Below is a small trained network, with its code and all its weights. Each question gives an input and a target symbol and asks what happens when units are switched off, that is, made to give their printed mean instead of their output.

import numpy as np


def w(rows, s, z=0):
    codes = np.array(rows[::2]) - 128.0
    scale = np.full(codes.shape[1], s)
    scale[-1] = z or s
    return codes * scale


def f(y):
    return np.maximum(y, 0)


def softmax(a):
    e = np.exp(a - a.max(-1, keepdims=True))
    return e / e.sum(-1, keepdims=True)


def log_softmax(a):
    a = a - a.max(-1, keepdims=True)
    return a - np.log(np.exp(a).sum(-1, keepdims=True))


def net(x, mask):
    ids = ['ΓΘΣβδεζηλτφ'.index(c) for c in x.split()]
    T = len(ids)
    res = E[ids] + P[:T]
    r = res
    for j in range(3):
        rows = slice(3 * j, 3 * j + 3)
        q, k, v = (r @ M[0][rows].T for M in (Q, K, V))
        z = softmax(np.where(np.tri(T) > 0, q @ k.T / 3**0.5, -1e9)) @ v
        o = O[0][rows]
        res = res + np.where(mask[j], z, o[:, -1]) @ o[:, :-1]
    y = f(res @ A[0][:, :-1].T + A[0][:, -1])
    res = res + np.where(mask[3:7], y, B[0][:, -1]) @ B[0][:, :-1]
    return log_softmax(res[-1] @ U[:, :-1].T + U[:, -1])


Q, K, V, O, A, B = {}, {}, {}, {}, {}, {}
E = w([
[145,223,105],'Γ',
[172,49,223],'Θ',
[157,21,13],'Σ',
[47,254,246],'β',
[213,154,112],'δ',
[139,125,141],'ε',
[91,141,138],'ζ',
[84,41,153],'η',
[189,149,164],'λ',
[99,139,141],'τ',
[127,130,149],'φ',
],0.015)
P = w([
[126,37,10],'0',
[241,130,81],'1',
[253,128,69],'2',
[94,205,102],'3',
[65,196,108],'4',
[204,182,115],'5',
[204,178,136],'6',
],0.0052)
Q[0] = w([
[81,140,61],'h1',
[93,174,200],'h1',
[88,98,105],'h1',
[162,170,61],'h2',
[222,152,32],'h2',
[84,2,180],'h2',
[157,95,120],'h3',
[204,106,89],'h3',
[42,151,94],'h3',
],0.013)
K[0] = w([
[148,130,42],'h1',
[147,140,213],'h1',
[145,186,55],'h1',
[34,195,23],'h2',
[167,101,48],'h2',
[168,2,161],'h2',
[147,127,80],'h3',
[80,74,121],'h3',
[216,83,155],'h3',
],0.012)
V[0] = w([
[11,185,96],'h1',
[154,156,64],'h1',
[147,128,113],'h1',
[126,104,165],'h2',
[147,90,180],'h2',
[142,146,172],'h2',
[136,60,107],'h3',
[255,152,160],'h3',
[110,175,163],'h3',
],0.013)
O[0] = w([
[84,123,126,4],'h1',
[115,94,222,190],'h1',
[164,125,161,158],'h1',
[161,183,91,56],'h2',
[184,188,115,49],'h2',
[164,120,91,130],'h2',
[145,208,110,145],'h3',
[248,129,139,213],'h3',
[134,159,80,81],'h3',
],0.014,0.0025)
A[0] = w([
[156,144,163,225],'n1',
[121,187,142,254],'n2',
[155,251,114,107],'n3',
[89,218,124,26],'n4',
],0.011,0.0034)
B[0] = w([
[111,116,84,253],'n1',
[1,178,164,200],'n2',
[75,58,86,225],'n3',
[159,236,150,159],'n4',
],0.0061)
U = w([
[109,11,159,120],'Γ',
[154,145,49,73],'Θ',
[126,186,206,35],'Σ',
[98,44,48,19],'β',
[171,161,181,2],'δ',
[130,142,141,112],'ε',
[99,110,122,156],'ζ',
[107,208,120,211],'η',
[163,136,135,139],'λ',
[105,112,127,165],'τ',
[123,127,129,189],'φ',
],0.011,0.0025)

Each question gives the input, a string of symbols that net reads in full, and the target symbol t.
The units are the heads (3 rows each of Q, K, V and O) and the neurons (one row each of A and B). Each row of codes is followed by its name. A weight is (code - 128) times the scale printed after its matrix; where a second scale follows, it is the last column's (O, A, B and U).
mask holds one flag per unit, heads first, then neurons. A switched-off unit (its flag False) gives its mean, the last column of its rows in O or B, instead of its output. The means were averaged over made-up inputs and are rounded, as every weight is.
A unit's drop is (log p(t) with every unit on - log p(t) with that unit switched off) / (log p(t) with every unit on - log p(t) with every unit switched off).
The circuit of an input: a set's keep is (log p(t) with only the set's units on - log p(t) with every unit switched off) / (log p(t) with every unit on - log p(t) with every unit switched off). Starting from all 7 units, units are removed one at a time, each time the one whose removal leaves the highest keep (on an exact tie, the one counted first), for as long as the keep stays at least 0.8.
units of the circuit, in order: the units of the circuit, biggest drop first
most important unit: the unit with the biggest drop
top k neurons: the k neurons with the biggest drops, biggest first
heads that matter: for each layer, one digit per head in row order, 1 if its drop is at least 0.15 and else 0, layers parted by /
drop of u: that unit's drop, to one decimal
input δ δ δ δ, target δ: units of the circuit, in order	h3
input λ τ δ Γ Γ β τ, target Γ: units of the circuit, in order	h3, h2
input Γ Γ φ δ, target Γ: units of the circuit, in order	h2, h1
input Σ δ φ η η λ, target η: units of the circuit, in order	h3, h1, n4
input β β τ φ, target β: units of the circuit, in order	h3, h1
input Θ ε δ, target Θ: units of the circuit, in order	h1, n3, h3
input Σ ζ λ, target Σ: units of the circuit, in order	h3, h2
input η Θ φ, target η: top 2 neurons	n2, n4
input φ ζ ζ Θ Θ τ λ, target Θ: heads that matter	100
input Θ λ η, target Θ: units of the circuit, in order	h2, h1
input η λ ε, target η: units of the circuit, in order	h3, h2
input ε η ζ Γ Γ φ, target Γ: units of the circuit, in order	h2, h3
input Θ λ φ, target Θ: top 2 neurons	n3, n1
input ζ φ Γ Θ, target Θ: most important unit	h2
input Σ Γ τ η Θ, target Θ: drop of h3	0.0
input η τ φ η Σ, target Γ: drop of h2	0.4
input β Γ Θ β δ λ, target β: drop of h3	0.5
input δ λ λ, target δ: drop of h3	0.5
